In the rows, zero is written as 128.
Each row has two labels, one from each of two sets.
[113 172  89  62 200 138 125 144 134  80 133 134 134 152 130 109 119  68
 111 168 149 172 125 172 128 107 149 151 144  90 130 133 132 127 170  96
 124  87 127 105 128 125 109 201 133 160 137 115 151 146]
W tep
[138 131  96  67 142 196 143 132 135 107 120 115 125 106 125 115 115 111
 126 147 124 170  87 160 132  96 136 138 142 118 157 123 137 128 144  91
 119 127 156 139 145 137 120 158 130 136 128  98 123 141]
W tep
[118 127  84  17 166 151 115 122 130  93 143 159 118 183 111 102 143 110
 165 153 134 135  66 182 114 106  94 160 157 112 203 118 124  94 158 139
 155 148 125 168 141 148 155 142  71 141 148 167 158 109]
J kisi
[126 143 137 142 150 125 140 154 111 121 129  87 148  96  93 150 122 115
 118 126 158 164 142 132 166 131 147 154 144  99  90 150 155 146 131 143
 107 138 130 128 161  94 135 130 133 159 120 130 103 150]
N Naget
[158 137  84 140  98 110 129  88 130 133  89 107 104 182 136 111 131 146
 128 123 124 104  70 137  91 157 134 116  99 194 146 138  93  93 149 147
 137  93 168 123  99 100  84 142 135  92 140 104 123 138]
W Naget
[154 133  46 107 122 124 118 108  92 116 107 104  90 189 152  86 135 133
  99 121 116 129  92 140  60 146 137 130 118 178 185 114 104 103 149 146
 153 114 152 108  57 100 102 169 166  93 143  87 161 128]
W tep
[144 189  22  41 206 153 124 129 165 101 124 121  91 204 140  86 139 110
 104 175 141 172  70 194 110  98 110 141 150 116 191 113 129 100 183 144
 164 130 137 163 126 119  99 199 111 138 166 132 149 156]
W tep
[143 129  84 111 137 117 117 120 134 109 130  93 159 154 151  51 130 122
 133 142  91 145 114 143 116 153 154 160 111 121 132 138  91 108 156 117
 133 113 124 106  85 102 114 190 115 131 148  92 146 137]
W tep
[161 144  52  70 141 141 122 116 130 100 114 125  91 171 154 115 129  86
 154 136 115 123  77 171  81 116 114 119 118 110 194 154  89  66 142 131
 169 125 137 148  99  39 112 206  92  98 142  85 150 140]
W tep
[143 137  74 104 127 103 114  52 139 116  98 114  97 151 138 107 138 108
 110 117 138 120  55 140 118 139 106 138 115 195 152 131 105  98 136 126
 144 118 132 132  89 127 183 137 100 105 141 116 139 124]
W Gofuv
[155 133  63 109  98 154 103 130 117 108 102 115 103 155 153  21 155 119
 146 132 114  97  90 144 105 167 124  72 131 162 164 119  85 110 120 155
 128 130 167 141  85 101 116 162 136 111 149 118 132 111]
W kisi
[162 142  36  32 163 127 138  93 145 113  96 101  85 198 139  85 118 114
 123 131 124 160  51 171 106 127 102 134 137 127 193 167  90 100 176 117
 155 115 138 142  88 125 123 164  62 121 147 106 148 137]
L Gofuv
[183 116  87 117  97 108 119  99 133 121 125 103 109 134 175 111 173 119
 157 115 124  81 106 132  89 166 130 123 103 141 168  94 100 103 121 108
 116 152 130 155 106 113 117 139 122  72 123  85 107 131]
J kisi
[157 132  84  88 130 132  96 123 124  93 101 136 133 162 154  99 160 149
 140 146 114 155 107 141 118 173 110 124 146 181 156 141 109 108 107 100
 134 132 137 140 120 155 138  93  79 124 127 120 119 123]
J Naget
[128 133  62 115 150 162 130 141 166 100 132 138 107 135 130 109  44 101
 126 142 129 148  78 169 102  97  94 131 129 122 123 148 101 128 147 138
 153 131 161 159 108 139 111 165 130 102 139 115 125 114]
W tep
[168 115 103  69 113 110 135  52 112 121  92 126  90 190 143  83 150 108
 134 113  88 146  91 139 103 172 114 100 129 118 170 122 103  94 142  96
 202 134 130 130 107 140 147 123  85 117 117 172 145 124]
J tep
[166 118 110  91 156 109 127 125 119 125 120 126 131 164 142 108 132 121
 155 138  73 156  99 157 111 153 113 163 126 107 176 126 116 122 139 106
 148 114 119 129 137 134 146 161  93 106 132 115 133 141]
J tep
[156 146  81  33 140 158 113 153 118  92 143 117 116 157 131 112 163  84
 148 167 112 142 104 151 122 121 101 138 158  69 176 116 153 103 121 112
  86 150 108 156 171 159 153 147 102 124 119 135 136 145]
J kisi
[153 129  91  81 125 156 124 138 117 101 123 137 111 183 146 105 138  77
 138 102  89 151 126 155 121 137 115  94 142 140 220 139 127 118 102 130
 124 140 118 148 147 157 134 150 116 130 123 117 154 139]
J Muni
[146 129  76  93 135 122 140 104 123 106 106 144  90 158 146 144 138 134
 127 141 126 141  80 156 106 134 113 130 135 144 157 131 133 110 144  75
 141 133 140 128  96 116 108 144 120  93 126  96 151 141]
W tep
[150 170  56  90 177 154 154 119 151  92  94 130 131 187 123 130 137 115
  85 160 133 198  73 175 150  99 109 136 158 151 167 252 131 120 178 122
 137 142 135 126 160 135 108 157  89 161 168 129 150 126]
W Naget
[156 143 118  80 163 129 137 130 116 113 130 114 108 199 121 109 127 139
 162 158  96 155 118 137 117 132 115 132 151  74 186 132 138 116 142 135
 141 118 100 142 167 150 129 176  96 110 106 125 141 133]
J tep
[119 134  73 107 165 126 157 115 130  80 147 109 118 153 144 125 131 139
 135 158 147 157 103 183 140 102 152 126 143  83 114  94 145 131 147 112
  94 135 113 122 120  90 117 176 141 100 109 116 147 147]
W tep
[159 155  30  79 117 114 126  93 142  59  95 106  96 163 140  89 135 129
  85 134 122 156  71 175 119 123 115 125 129 181 167 116  99 105 149 121
 168 111 159 138  94  99 126 142 106 108 157  96 125 139]
W Gofuv
[157 137  52  77 111 133  86 123 131  80 126 112 123 169 117  82 179 124
  99 134 150 200  82 169 135 134 124 128 176 182 176 139 125 123 199 132
 137 140 161 141 140  83 102 136  98 152 152 107 145 147]
W Naget
[145 147  84  72 172 122 137  84 131 131 113 126 119 170  98 141  97 145
  83 114 165 134  66 156 124 129 117 137 107 151 184 101 129 116 131 167
 137 139 109 112 105 132 161 167 100 117 132 140 149 102]
N kisi
[165 122  94 167  43 105  96 118 123 151  94  96  91 123 183 105 157 127
 153  73 134   6 134 125  76 188 150  98  84 238 141 110  91 100 107 160
 116 130 162 125  53  95  90 164 166  70 116  77 123 109]
W kisi
[170 122  49  54 144  93 157 116 105 101  98 110 113 184 127 105 167 122
 141 144  90 187  73 150  85 131 115 148 144 101 184 142 125 123 161  97
 152 132  94 105 137 121 134 142  91 114 123 150 140 137]
J tep
[145 146  66  78 126 123 126 133 120  89  98 114 101 177 147 104 157 109
 123 161 121 142 101 180 128 117 137 127 166 116 175 115 149  97 156 142
 148 139 125 153 123 135 108 163 128 139 146 127 152 125]
W kisi
